Below is a small trained network, with its code and all its weights. Each question gives an input and a class and asks what happens when units are switched off, that is, made to give their printed mean instead of their output.

import numpy as np


def w(rows, s, z=0):
    codes = np.array(rows[::2]) - 128.0
    scale = np.full(codes.shape[1], s)
    scale[-1] = z or s
    return codes * scale


def norm(h):
    return h / np.sqrt((h * h).mean(-1, keepdims=True) + 1e-5)


def f(y):
    return np.maximum(y, 0)


def log_softmax(a):
    a = a - a.max(-1, keepdims=True)
    return a - np.log(np.exp(a).sum(-1, keepdims=True))


def net(x, mask):
    res = np.array(x, float).reshape(1, 2) / 4 @ E
    u = 0
    for l in range(3):
        y = f(norm(res) @ A[l][:, :-1].T + A[l][:, -1])
        res = res + np.where(mask[u : u + 6], y, B[l][:, -1]) @ B[l][:, :-1]
        u += 6
    return log_softmax(norm(res)[-1] @ U[:, :-1].T + U[:, -1])


A, B = {}, {}
E = w([
[104,253,228,175,149,64,165,135,140,74],'x0',
[132,158,149,187,197,169,200,161,121,179],'x1',
],0.0063)
A[0] = w([
[129,120,121,114,96,120,86,129,123,128,59],'0.n1',
[135,99,119,116,119,122,100,133,132,133,135],'0.n2',
[155,83,97,92,94,136,86,149,135,143,47],'0.n3',
[119,4,75,113,84,133,76,112,124,113,5],'0.n4',
[148,104,119,119,118,133,113,126,138,120,81],'0.n5',
[117,117,118,114,108,137,103,144,123,138,34],'0.n6',
],0.023,0.0022)
B[0] = w([
[164,164,160,132,85,96,111,192,164,100,164],'0.n1',
[79,127,147,112,98,140,88,71,97,104,164],'0.n2',
[112,97,113,106,183,110,176,89,146,122,202],'0.n3',
[48,51,77,49,249,43,152,13,101,112,253],'0.n4',
[153,94,87,125,85,164,135,70,117,128,156],'0.n5',
[115,111,122,103,106,162,74,76,100,194,153],'0.n6',
],0.015,0.027)
A[1] = w([
[144,146,100,134,103,173,121,119,131,148,2],'1.n1',
[127,148,132,156,168,165,164,137,133,143,131],'1.n2',
[80,106,133,136,89,162,65,59,104,103,187],'1.n3',
[143,7,53,130,89,202,93,141,128,159,171],'1.n4',
[159,164,131,153,119,181,105,142,120,168,5],'1.n5',
[130,148,135,107,48,113,64,121,137,87,114],'1.n6',
],0.019,0.0024)
B[1] = w([
[110,89,132,159,139,104,116,155,136,134,134],'1.n1',
[147,129,124,146,109,157,156,144,138,144,255],'1.n2',
[168,133,93,99,126,141,137,142,114,172,234],'1.n3',
[131,135,150,92,131,148,3,109,86,109,181],'1.n4',
[107,136,103,127,143,81,157,143,127,140,164],'1.n5',
[109,138,153,172,93,105,105,133,131,100,209],'1.n6',
],0.025,0.0086)
A[2] = w([
[119,96,111,74,103,55,133,88,138,119,103],'2.n1',
[165,109,65,108,108,147,223,130,151,154,13],'2.n2',
[171,143,111,153,136,190,118,187,96,209,133],'2.n3',
[138,134,139,118,132,141,195,139,166,150,24],'2.n4',
[65,62,119,108,217,185,189,53,114,159,5],'2.n5',
[137,116,117,172,163,160,254,129,150,168,84],'2.n6',
],0.02,0.0021)
B[2] = w([
[177,136,89,99,144,176,143,207,179,111,208],'2.n1',
[84,134,194,156,164,133,62,140,123,98,178],'2.n2',
[157,156,123,134,93,111,248,82,152,133,182],'2.n3',
[79,94,158,129,187,138,113,155,137,149,168],'2.n4',
[68,57,104,131,99,7,121,44,72,189,250],'2.n5',
[108,112,148,110,207,138,91,179,120,174,208],'2.n6',
],0.017,0.026)
U = w([
[212,198,118,141,57,159,247,92,119,182,120],'0',
[152,99,87,147,109,198,127,129,141,72,1],'1',
[74,143,219,165,248,151,174,223,156,200,164],'2',
[90,20,14,17,168,36,113,29,87,162,165],'3',
[98,203,211,225,21,55,64,176,160,21,151],'4',
[189,127,30,50,103,118,112,238,213,47,104],'5',
[113,111,55,143,102,209,140,153,126,91,69],'6',
[201,175,136,86,79,214,1,76,37,158,107],'7',
],0.0094,0.0086)

Each question gives the input, the list of numbers given to net, and the class t.
The units are the neurons (one row each of A and B). Each row of codes is followed by its name. A weight is (code - 128) times the scale printed after its matrix; where a second scale follows, it is the last column's (A, B and U).
mask holds one flag per neuron, layer by layer. A switched-off neuron (its flag False) gives its mean, the last column of its row in B, instead of its output. The means were averaged over made-up inputs and are rounded, as every weight is.
A unit's drop is (log p(t) with every unit on - log p(t) with that unit switched off) / (log p(t) with every unit on - log p(t) with every unit switched off).
top k neurons: the k neurons with the biggest drops, biggest first
top k neurons in layer l: the k neurons of layer l with the biggest drops, biggest first
drop when u is switched off: that unit's drop, to one decimal
input [0,4], class 2: top 2 neurons	(0.n4, 0.n5)
input [3,0], class 2: top 4 neurons in layer 0	(0.n4, 0.n1, 0.n2, 0.n5)
input [8,-3], class 4: top 3 neurons	(0.n4, 0.n3, 2.n5)
input [3,1], class 2: top 2 neurons in layer 0	(0.n4, 0.n1)
input [7,2], class 2: top 3 neurons	(0.n4, 0.n2, 0.n1)
input [-2,4], class 7: top 3 neurons	(1.n4, 0.n4, 0.n1)
input [6,-1], class 4: top 3 neurons	(0.n4, 0.n3, 0.n6)
input [-3,5], class 7: top 4 neurons	(0.n1, 1.n4, 0.n4, 0.n3)
input [0,6], class 2: top 3 neurons	(0.n4, 0.n5, 0.n6)
input [6,-2], class 4: top 3 neurons in layer 0	(0.n4, 0.n3, 0.n6)
input [3,-3], class 4: drop when 0.n3 is switched off	0.7
input [6,-4], class 4: drop when 0.n3 is switched off	0.8
input [1,0], class 2: drop when 0.n6 is switched off	1.0
